Here is a tiny trained network, its code and every weight. The questions are about switching its units off for an input and a target symbol, where a switched-off unit gives its printed mean instead of its output.

import numpy as np


def w(rows, s, z=0):
    codes = np.array(rows[::2]) - 128.0
    scale = np.full(codes.shape[1], s)
    scale[-1] = z or s
    return codes * scale


def norm(h):
    return h / np.sqrt((h * h).mean(-1, keepdims=True) + 1e-5)


def softmax(a):
    e = np.exp(a - a.max(-1, keepdims=True))
    return e / e.sum(-1, keepdims=True)


def log_softmax(a):
    a = a - a.max(-1, keepdims=True)
    return a - np.log(np.exp(a).sum(-1, keepdims=True))


def net(x, mask):
    ids = ['αδεζμξπσφω'.index(c) for c in x.split()]
    T = len(ids)
    res = E[ids] + P[:T]
    u = 0
    for l in range(2):
        r = norm(res)
        for j in range(3):
            rows = slice(3 * j, 3 * j + 3)
            q, k, v = (r @ M[l][rows].T for M in (Q, K, V))
            z = softmax(np.where(np.tri(T) > 0, q @ k.T / 3**0.5, -1e9)) @ v
            o = O[l][rows]
            res = res + np.where(mask[u + j], z, o[:, -1]) @ o[:, :-1]
        u += 3
    return log_softmax(norm(res)[-1] @ U[:, :-1].T + U[:, -1])


Q, K, V, O = {}, {}, {}, {}
E = w([
[160,54,128,180,160,70,129],'α',
[138,127,78,77,162,178,170],'δ',
[116,192,78,208,173,107,49],'ε',
[124,89,180,190,139,192,159],'ζ',
[142,117,108,161,103,63,250],'μ',
[183,92,112,128,92,197,128],'ξ',
[110,63,140,187,92,204,139],'π',
[57,176,197,115,87,101,155],'σ',
[164,146,148,137,195,177,187],'φ',
[196,160,193,89,112,126,98],'ω',
],0.023)
P = w([
[131,169,148,254,39,221,199],'0',
[161,142,148,218,55,190,196],'1',
[172,135,165,195,79,175,187],'2',
[181,115,168,175,90,161,188],'3',
[185,118,170,155,103,151,181],'4',
[181,119,171,139,119,139,179],'5',
[181,124,172,124,120,126,170],'6',
[183,115,179,114,127,107,165],'7',
[171,113,180,102,145,96,157],'8',
[172,109,183,90,148,79,148],'9',
[169,114,189,67,160,61,140],'10',
[175,113,189,51,160,40,136],'11',
[162,112,193,40,170,51,133],'12',
],0.0084)
Q[0] = w([
[82,195,67,140,117,103,79],'L0H1',
[169,76,200,98,101,157,253],'L0H1',
[72,188,102,135,113,40,63],'L0H1',
[133,111,170,134,117,130,182],'L0H2',
[118,117,131,158,111,127,119],'L0H2',
[97,125,116,123,155,147,68],'L0H2',
[141,116,91,131,111,99,95],'L0H3',
[102,120,143,104,127,171,125],'L0H3',
[158,126,136,119,102,163,138],'L0H3',
],0.015)
K[0] = w([
[134,128,119,180,97,224,145],'L0H1',
[118,171,120,72,127,8,120],'L0H1',
[107,98,144,161,90,240,148],'L0H1',
[148,116,115,87,136,98,79],'L0H2',
[111,140,109,115,129,121,123],'L0H2',
[145,161,118,165,142,171,165],'L0H2',
[140,105,90,131,106,105,121],'L0H3',
[72,156,144,112,124,163,125],'L0H3',
[148,151,154,101,115,130,105],'L0H3',
],0.017)
V[0] = w([
[32,62,183,84,194,108,159],'L0H1',
[78,206,105,233,195,156,63],'L0H1',
[110,67,131,147,253,150,151],'L0H1',
[83,129,176,104,102,78,105],'L0H2',
[104,130,136,202,114,254,156],'L0H2',
[187,210,13,149,106,105,138],'L0H2',
[126,128,159,139,132,198,98],'L0H3',
[136,155,44,178,101,105,163],'L0H3',
[173,137,126,144,122,27,141],'L0H3',
],0.0052)
O[0] = w([
[161,126,102,90,137,111,183,194],'L0H1',
[135,140,135,152,209,75,2,4],'L0H1',
[134,98,117,163,182,130,160,143],'L0H1',
[168,129,108,64,107,103,147,77],'L0H2',
[121,184,96,237,148,158,116,218],'L0H2',
[110,122,109,137,79,82,100,29],'L0H2',
[129,127,169,118,87,170,164,150],'L0H3',
[145,103,85,153,149,118,98,138],'L0H3',
[127,120,116,122,236,111,93,205],'L0H3',
],0.0058,0.0021)
Q[1] = w([
[84,178,112,150,168,80,4],'L1H1',
[177,76,129,132,159,165,148],'L1H1',
[161,105,164,78,96,138,158],'L1H1',
[75,97,84,152,99,106,87],'L1H2',
[116,136,130,117,161,95,101],'L1H2',
[183,176,142,136,166,131,117],'L1H2',
[137,153,125,145,110,81,97],'L1H3',
[116,162,92,163,110,124,85],'L1H3',
[145,153,115,122,130,99,77],'L1H3',
],0.023)
K[1] = w([
[129,155,85,227,139,248,87],'L1H1',
[155,72,141,87,152,17,88],'L1H1',
[159,106,147,33,125,112,151],'L1H1',
[116,97,103,176,111,253,139],'L1H2',
[133,193,138,152,170,159,125],'L1H2',
[130,208,120,116,156,26,76],'L1H2',
[103,117,112,172,154,229,105],'L1H3',
[137,107,153,179,107,233,139],'L1H3',
[96,135,87,198,109,205,130],'L1H3',
],0.015)
V[1] = w([
[254,215,122,130,136,96,210],'L1H1',
[110,184,187,99,144,190,162],'L1H1',
[64,127,118,175,118,114,221],'L1H1',
[149,95,90,136,26,198,88],'L1H2',
[146,177,123,165,71,71,107],'L1H2',
[118,108,106,51,134,66,86],'L1H2',
[184,170,154,192,124,139,62],'L1H3',
[188,102,161,80,134,187,151],'L1H3',
[160,136,65,49,142,152,113],'L1H3',
],0.008)
O[1] = w([
[99,192,56,170,24,104,74,225],'L1H1',
[174,193,232,65,114,183,16,112],'L1H1',
[7,216,197,115,130,33,109,215],'L1H1',
[76,58,192,9,224,179,156,102],'L1H2',
[127,54,174,147,119,77,88,156],'L1H2',
[116,139,202,218,59,200,150,16],'L1H2',
[186,130,68,99,102,89,164,135],'L1H3',
[117,154,59,253,152,72,60,136],'L1H3',
[86,150,106,228,117,248,170,3],'L1H3',
],0.0055,0.0064)
U = w([
[31,174,127,125,50,56,136,122],'α',
[114,191,76,183,162,116,56,103],'δ',
[144,129,206,53,109,93,82,176],'ε',
[53,42,101,89,126,177,80,207],'ζ',
[136,71,100,157,187,39,35,176],'μ',
[213,107,95,131,31,150,77,127],'ξ',
[97,173,4,29,158,132,124,141],'π',
[175,194,173,160,222,130,188,4],'σ',
[121,94,222,255,100,146,126,2],'φ',
[143,66,94,139,103,55,229,142],'ω',
],0.0096,0.0047)

Each question gives the input, a string of symbols that net reads in full, and the target symbol t.
The units are the heads (3 rows each of Q, K, V and O). Each row of codes is followed by its name. A weight is (code - 128) times the scale printed after its matrix; where a second scale follows, it is the last column's (O and U).
mask holds one flag per head, layer by layer. A switched-off head (its flag False) gives its mean, the last column of its rows in O, instead of its output. The means were averaged over made-up inputs and are rounded, as every weight is.
A unit's drop is (log p(t) with every unit on - log p(t) with that unit switched off) / (log p(t) with every unit on - log p(t) with every unit switched off).
The circuit of an input: a set's keep is (log p(t) with only the set's units on - log p(t) with every unit switched off) / (log p(t) with every unit on - log p(t) with every unit switched off). Starting from all 6 units, units are removed one at a time, each time the one whose removal leaves the highest keep (on an exact tie, the one counted first), for as long as the keep stays at least 0.8.
units of the circuit, in order: the units of the circuit, biggest drop first
heads that matter: for each layer, one digit per head in row order, 1 if its drop is at least 0.15 and else 0, layers parted by /
input μ ξ δ, target α: units of the circuit, in order => (L1H1)
input σ π φ, target ε: units of the circuit, in order => (L1H1 L1H3)
input α φ ζ, target ω: units of the circuit, in order => (L1H1 L1H3)
input α α ω ε σ σ δ ε φ, target μ: heads that matter => 100 / 000
input π α σ α α π σ ζ ξ δ, target ε: heads that matter => 000 / 100
input π π α α μ ε π, target ζ: heads that matter => 001 / 010
input α σ σ π, target ε: units of the circuit, in order => (L1H1 L1H2)
input π δ σ φ ζ, target ε: heads that matter => 000 / 101
input δ σ ε ξ ξ α σ α ε δ, target μ: heads that matter => 100 / 010
input ζ φ δ π α φ δ, target ω: heads that matter => 001 / 100
input ζ π δ φ, target δ: units of the circuit, in order => (L1H1 L1H3)
input δ ξ σ, target ε: heads that matter => 000 / 110
input ζ α φ φ σ ξ σ π α φ, target ω: heads that matter => 000 / 100
input ε α ε π α π φ μ π ω δ, target ξ: units of the circuit, in order => (L1H1 L1H2)
input α α α σ σ φ φ δ α π, target ω: units of the circuit, in order => (L1H1)
input α σ σ π μ α ζ, target ω: heads that matter => 010 / 100
input ζ π π ζ, target σ: units of the circuit, in order => (L1H2 L0H2)
input α μ σ σ μ σ σ ξ φ μ α ξ, target ω: heads that matter => 100 / 100
input α ω α α α δ, target ω: units of the circuit, in order => (L1H1 L0H3)
input φ δ σ ζ σ, target ε: units of the circuit, in order => (L1H1)
